Here is a tiny trained network, its code and every weight. The questions are about switching its units off for an input and a class, where a switched-off unit gives its printed mean instead of its output.

import numpy as np


def w(rows, s, z=0):
    codes = np.array(rows[::2]) - 128.0
    scale = np.full(codes.shape[1], s)
    scale[-1] = z or s
    return codes * scale


def f(y):
    return y / 2 * (1 + np.tanh(0.7978845608 * (y + 0.044715 * y**3)))


def log_softmax(a):
    a = a - a.max(-1, keepdims=True)
    return a - np.log(np.exp(a).sum(-1, keepdims=True))


def net(x, mask):
    res = np.array(x, float).reshape(1, 5) / 4 @ E
    y = f(res @ A[0][:, :-1].T + A[0][:, -1])
    res = res + np.where(mask, y, B[0][:, -1]) @ B[0][:, :-1]
    return log_softmax(res[-1] @ U[:, :-1].T + U[:, -1])


A, B = {}, {}
E = w([
[127,130,128,129,127],'x0',
[177,37,89,120,15],'x1',
[229,239,86,194,104],'x2',
[37,114,34,230,120],'x3',
[79,158,253,189,38],'x4',
],0.0061)
A[0] = w([
[219,133,215,18,132,81],'neuron 1',
[214,218,83,187,113,51],'neuron 2',
[171,100,31,85,187,12],'neuron 3',
[32,41,151,66,160,20],'neuron 4',
[107,151,223,189,42,134],'neuron 5',
[68,219,159,130,250,115],'neuron 6',
[35,40,155,67,160,17],'neuron 7',
[106,158,218,190,35,107],'neuron 8',
[36,33,155,70,166,8],'neuron 9',
[177,96,25,90,194,2],'neuron 10',
[180,44,74,127,2,53],'neuron 11',
[105,159,222,192,23,102],'neuron 12',
[37,40,155,69,165,23],'neuron 13',
[168,103,32,85,187,14],'neuron 14',
[72,213,160,133,244,112],'neuron 15',
[179,52,92,116,6,98],'neuron 16',
[215,132,218,24,136,139],'neuron 17',
[173,96,33,87,191,8],'neuron 18',
[207,207,88,182,122,78],'neuron 19',
[34,97,34,231,121,30],'neuron 20',
[221,207,84,193,126,66],'neuron 21',
[211,132,206,29,138,125],'neuron 22',
[177,43,89,107,10,90],'neuron 23',
],0.0058,0.0012)
B[0] = w([
[29,232,24,243,126,222],'neuron 1',
[140,227,195,71,53,236],'neuron 2',
[30,178,231,71,197,187],'neuron 3',
[174,232,178,118,29,200],'neuron 4',
[53,119,156,50,212,243],'neuron 5',
[226,71,222,217,150,242],'neuron 6',
[168,222,171,114,34,199],'neuron 7',
[38,117,191,34,219,241],'neuron 8',
[168,219,179,116,36,201],'neuron 9',
[45,175,212,74,184,194],'neuron 10',
[153,128,207,202,182,223],'neuron 11',
[59,125,182,50,202,252],'neuron 12',
[164,179,180,115,31,198],'neuron 13',
[55,173,208,71,181,185],'neuron 14',
[230,58,229,222,155,233],'neuron 15',
[168,105,231,197,190,218],'neuron 16',
[44,187,15,240,122,227],'neuron 17',
[57,153,216,78,186,187],'neuron 18',
[140,210,183,79,54,223],'neuron 19',
[38,219,35,253,108,242],'neuron 20',
[135,215,205,70,27,237],'neuron 21',
[59,201,30,233,122,214],'neuron 22',
[183,95,237,223,195,216],'neuron 23',
],0.0056,0.0034)
U = w([
[58,129,158,36,200,91],'0',
[179,170,148,86,11,100],'1',
[74,152,58,205,123,98],'2',
[232,85,175,185,181,104],'3',
[135,117,114,111,125,245],'4',
[188,79,61,75,116,147],'5',
[183,77,72,69,118,53],'6',
],0.011)

Each question gives the input, the list of numbers given to net, and the class t.
The units are the neurons (one row each of A and B). Each row of codes is followed by its name. A weight is (code - 128) times the scale printed after its matrix; where a second scale follows, it is the last column's (A, B and U).
mask holds one flag per neuron, in row order. A switched-off neuron (its flag False) gives its mean, the last column of its row in B, instead of its output. The means were averaged over made-up inputs and are rounded, as every weight is.
A unit's drop is (log p(t) with every unit on - log p(t) with that unit switched off) / (log p(t) with every unit on - log p(t) with every unit switched off).
The circuit of an input: a set's keep is (log p(t) with only the set's units on - log p(t) with every unit switched off) / (log p(t) with every unit on - log p(t) with every unit switched off). Starting from the 12 units with the biggest drops (on a tie, the unit counted first), units are removed one at a time, each time the one whose removal leaves the highest keep (on an exact tie, the one counted first), for as long as the keep stays at least 0.8.
circuit, biggest first: the units of the circuit, biggest drop first
unit that matters most: the unit with the biggest drop
k most important neurons: the k neurons with the biggest drops, biggest first
drop when u is switched off: that unit's drop, to one decimal
input [3,8,0,-4,-3], class 3: unit that matters most	neuron 23
input [-5,8,6,6,-2], class 3: circuit, biggest first	[neuron 23; neuron 16]
input [1,-6,6,3,6], class 0: circuit, biggest first	[neuron 8; neuron 12]
input [-3,6,-2,-2,-7], class 0: circuit, biggest first	[neuron 3; neuron 10]
input [3,-7,1,-7,-4], class 2: circuit, biggest first	[neuron 1; neuron 17]
input [-2,6,0,-5,2], class 3: 4 most important neurons	[neuron 23; neuron 16; neuron 20; neuron 11]
input [-3,6,2,-3,-6], class 0: 2 most important neurons	[neuron 3; neuron 10]
input [-8,6,-2,-8,1], class 2: circuit, biggest first	[neuron 1; neuron 17]
input [-3,5,6,7,8], class 0: 2 most important neurons	[neuron 8; neuron 12]
input [4,7,-3,-5,4], class 3: 4 most important neurons	[neuron 23; neuron 16; neuron 11; neuron 20]
input [4,6,-5,-3,-2], class 3: 3 most important neurons	[neuron 23; neuron 16; neuron 11]
input [-5,7,-3,-4,4], class 3: drop when neuron 16 is switched off	0.3
input [-1,3,7,-2,-8], class 0: drop when neuron 3 is switched off	0.2
input [-8,-8,3,3,6], class 3: drop when neuron 11 is switched off	0.0
input [7,-8,-3,-7,1], class 3: circuit, biggest first	[neuron 15]
